Below is a small trained network, with its code and all its weights. Each question gives an input and a class and asks what happens when units are switched off, that is, made to give their printed mean instead of their output.

import numpy as np


def w(rows, s, z=0):
    codes = np.array(rows[::2]) - 128.0
    scale = np.full(codes.shape[1], s)
    scale[-1] = z or s
    return codes * scale


def norm(h):
    return h / np.sqrt((h * h).mean(-1, keepdims=True) + 1e-5)


def f(y):
    return np.maximum(y, 0)


def log_softmax(a):
    a = a - a.max(-1, keepdims=True)
    return a - np.log(np.exp(a).sum(-1, keepdims=True))


def net(x, mask):
    res = np.array(x, float).reshape(1, 3) / 4 @ E
    u = 0
    for l in range(2):
        y = f(norm(res) @ A[l][:, :-1].T + A[l][:, -1])
        res = res + np.where(mask[u : u + 3], y, B[l][:, -1]) @ B[l][:, :-1]
        u += 3
    return log_softmax(norm(res)[-1] @ U[:, :-1].T + U[:, -1])


A, B = {}, {}
E = w([
[245,102,2,110,176],'x0',
[47,152,80,73,15],'x1',
[84,135,2,216,202],'x2',
],0.0045)
A[0] = w([
[166,109,229,165,222,5],'0.n1',
[224,100,190,151,226,60],'0.n2',
[151,98,212,203,246,79],'0.n3',
],0.014,0.0028)
B[0] = w([
[115,13,247,152,163,231],'0.n1',
[31,244,111,142,147,248],'0.n2',
[226,122,48,111,75,254],'0.n3',
],0.015,0.0095)
A[1] = w([
[250,198,29,43,115,11],'1.n1',
[238,87,15,163,99,125],'1.n2',
[166,78,156,232,83,7],'1.n3',
],0.011,0.0017)
B[1] = w([
[220,50,244,193,217,241],'1.n1',
[68,156,30,55,43,254],'1.n2',
[120,5,128,93,180,187],'1.n3',
],0.011,0.0076)
U = w([
[188,43,229,136,153,173],'0',
[15,247,115,181,149,254],'1',
[150,14,17,96,86,88],'2',
[215,202,12,186,190,57],'3',
[107,183,211,52,6,22],'4',
],0.012,0.0046)

Each question gives the input, the list of numbers given to net, and the class t.
The units are the neurons (one row each of A and B). Each row of codes is followed by its name. A weight is (code - 128) times the scale printed after its matrix; where a second scale follows, it is the last column's (A, B and U).
mask holds one flag per neuron, layer by layer. A switched-off neuron (its flag False) gives its mean, the last column of its row in B, instead of its output. The means were averaged over made-up inputs and are rounded, as every weight is.
A unit's drop is (log p(t) with every unit on - log p(t) with that unit switched off) / (log p(t) with every unit on - log p(t) with every unit switched off).
The circuit of an input: a set's keep is (log p(t) with only the set's units on - log p(t) with every unit switched off) / (log p(t) with every unit on - log p(t) with every unit switched off). Starting from all 6 units, units are removed one at a time, each time the one whose removal leaves the highest keep (on an exact tie, the one counted first), for as long as the keep stays at least 0.8.
circuit, biggest first: the units of the circuit, biggest drop first
most important unit: the unit with the biggest drop
k most important neurons: the k neurons with the biggest drops, biggest first
k most important neurons of layer l: the k neurons of layer l with the biggest drops, biggest first
drop of u: that unit's drop, to one decimal
input [1,-8,-1], class 1: 3 most important neurons : (0.n2 1.n1 0.n1)
input [-5,-7,8], class 2: 2 most important neurons : (0.n3 1.n2)
input [-5,-8,2], class 2: 3 most important neurons : (0.n3 0.n1 1.n1)
input [-8,-2,1], class 2: circuit, biggest first : (0.n2 1.n1)
input [2,6,0], class 0: most important unit : 0.n2
input [4,5,-6], class 0: 2 most important neurons : (0.n2 0.n3)
input [2,5,-6], class 0: 2 most important neurons : (0.n2 1.n2)
input [-1,-8,7], class 2: circuit, biggest first : (0.n3 1.n2)
input [1,-3,3], class 3: circuit, biggest first : (0.n3 0.n2 1.n1 1.n2)
input [8,6,-3], class 0: 2 most important neurons : (1.n1 0.n3)
input [-2,5,6], class 1: 2 most important neurons : (0.n3 0.n1)
input [-1,-6,1], class 2: circuit, biggest first : (0.n3 0.n1 1.n1 0.n2)
input [-1,4,7], class 1: 3 most important neurons : (0.n3 0.n1 1.n1)
input [6,6,-8], class 0: 4 most important neurons : (1.n1 0.n2 0.n3 0.n1)
input [2,-8,1], class 3: 3 most important neurons : (0.n3 0.n2 1.n2)
input [2,7,-8], class 0: 3 most important neurons : (0.n2 1.n2 0.n3)
input [4,0,-8], class 1: circuit, biggest first : (0.n3 0.n1)
input [-8,-4,6], class 2: most important neuron : (0.n3)
input [5,3,-1], class 0: 3 most important neurons : (0.n2 1.n1 0.n3)
input [0,4,-1], class 4: most important unit : 1.n1
input [1,6,-5], class 0: 3 most important neurons : (0.n2 1.n2 0.n3)
input [-2,2,-2], class 4: 2 most important neurons of layer 0 : (0.n1 0.n3)
input [-7,-2,6], class 2: drop of 1.n2 : 0.3
input [-3,2,-1], class 4: drop of 1.n1 : 3.8
input [8,-5,-1], class 1: drop of 0.n2 : 1.2
input [-7,-5,2], class 2: drop of 0.n3 : 0.9
input [6,6,0], class 0: most important unit : 0.n2
